Below are the code and all the weights of a small trained network. Each question names an input and a class and asks about switching units off, where a switched-off unit gives its printed mean instead of its output.

import numpy as np


def w(rows, s, z=0):
    codes = np.array(rows[::2]) - 128.0
    scale = np.full(codes.shape[1], s)
    scale[-1] = z or s
    return codes * scale


def f(y):
    return y / 2 * (1 + np.tanh(0.7978845608 * (y + 0.044715 * y**3)))


def log_softmax(a):
    a = a - a.max(-1, keepdims=True)
    return a - np.log(np.exp(a).sum(-1, keepdims=True))


def net(x, mask):
    res = np.array(x, float).reshape(1, 7) / 4 @ E
    y = f(res @ A[0][:, :-1].T + A[0][:, -1])
    res = res + np.where(mask, y, B[0][:, -1]) @ B[0][:, :-1]
    return log_softmax(res[-1] @ U[:, :-1].T + U[:, -1])


A, B = {}, {}
E = w([
[170,137,148,83,102,84],'x0',
[97,155,125,174,93,198],'x1',
[177,138,52,128,60,234],'x2',
[187,88,201,45,137,65],'x3',
[137,179,175,144,235,116],'x4',
[115,150,204,188,2,120],'x5',
[175,173,200,142,179,225],'x6',
],0.0096)
A[0] = w([
[94,79,92,171,166,136,91],'N0',
[53,132,140,130,205,187,169],'N1',
[159,44,122,234,149,138,231],'N2',
[110,60,89,111,65,129,193],'N3',
[182,130,132,88,198,122,253],'N4',
[119,180,146,124,96,157,61],'N5',
[208,93,150,9,141,125,182],'N6',
[140,142,144,170,160,174,220],'N7',
],0.013,0.0063)
B[0] = w([
[155,228,104,127,51,100,170],'N0',
[112,170,129,122,9,76,230],'N1',
[91,124,140,122,103,94,187],'N2',
[33,49,191,130,93,106,211],'N3',
[72,115,141,102,152,150,249],'N4',
[145,109,128,146,119,227,149],'N5',
[105,104,122,164,164,181,251],'N6',
[84,102,116,64,39,133,214],'N7',
],0.012,0.013)
U = w([
[150,225,88,91,68,71,1],'0',
[211,148,59,95,105,118,65],'1',
[113,153,180,173,213,67,119],'2',
[84,65,71,66,241,113,132],'3',
[217,214,2,124,114,93,97],'4',
[220,169,149,167,117,251,76],'5',
[129,172,108,68,126,248,142],'6',
[46,98,149,93,43,99,202],'7',
],0.0079,0.0063)

Each question gives the input, the list of numbers given to net, and the class t.
The units are the neurons (one row each of A and B). Each row of codes is followed by its name. A weight is (code - 128) times the scale printed after its matrix; where a second scale follows, it is the last column's (A, B and U).
mask holds one flag per neuron, in row order. A switched-off neuron (its flag False) gives its mean, the last column of its row in B, instead of its output. The means were averaged over made-up inputs and are rounded, as every weight is.
A unit's drop is (log p(t) with every unit on - log p(t) with that unit switched off) / (log p(t) with every unit on - log p(t) with every unit switched off).
The circuit of an input: a set's keep is (log p(t) with only the set's units on - log p(t) with every unit switched off) / (log p(t) with every unit on - log p(t) with every unit switched off). Starting from all 8 units, units are removed one at a time, each time the one whose removal leaves the highest keep (on an exact tie, the one counted first), for as long as the keep stays at least 0.8.
units of the circuit, in order: the units of the circuit, biggest drop first
most important unit: the unit with the biggest drop
k most important neurons: the k neurons with the biggest drops, biggest first
drop of u: that unit's drop, to one decimal
input [-8,7,6,-6,3,0,6], class 7: units of the circuit, in order => N1
input [-5,-8,3,-6,6,-8,4], class 7: 3 most important neurons => N4, N7, N1
input [5,0,-7,5,-4,7,6], class 2: units of the circuit, in order => N7, N1, N3
input [-4,0,-7,8,4,-4,0], class 3: units of the circuit, in order => N4, N6
input [-1,-4,3,8,-8,-3,3], class 3: units of the circuit, in order => N6, N1
input [-8,-7,7,-6,5,-7,-3], class 0: units of the circuit, in order => N0, N1
input [7,2,4,6,-5,-3,-1], class 3: 3 most important neurons => N1, N6, N7
input [4,-2,5,3,-3,-5,-6], class 3: units of the circuit, in order => N1, N6
input [-1,-2,2,-4,4,1,-2], class 0: units of the circuit, in order => N3, N4
input [5,2,8,1,8,1,-1], class 6: 2 most important neurons => N3, N1
input [-2,-6,2,8,-4,2,2], class 3: 3 most important neurons => N1, N6, N7
input [-4,-7,6,-8,-1,-1,8], class 7: 2 most important neurons => N7, N1
input [1,3,7,-3,-2,-6,6], class 7: 3 most important neurons => N7, N1, N6
input [0,7,-2,0,1,-2,-1], class 0: most important unit => N3
input [7,1,-5,7,4,7,8], class 2: 2 most important neurons => N1, N0
input [2,0,4,3,8,2,5], class 6: 2 most important neurons => N3, N2
input [6,-5,6,4,-6,-5,8], class 3: drop of N1 => 0.2
input [4,8,-8,-6,-3,-3,-2], class 0: drop of N0 => 0.2
input [0,-6,-3,8,6,3,4], class 3: drop of N4 => 0.1
input [-1,1,4,-7,5,-6,-5], class 0: most important unit => N0
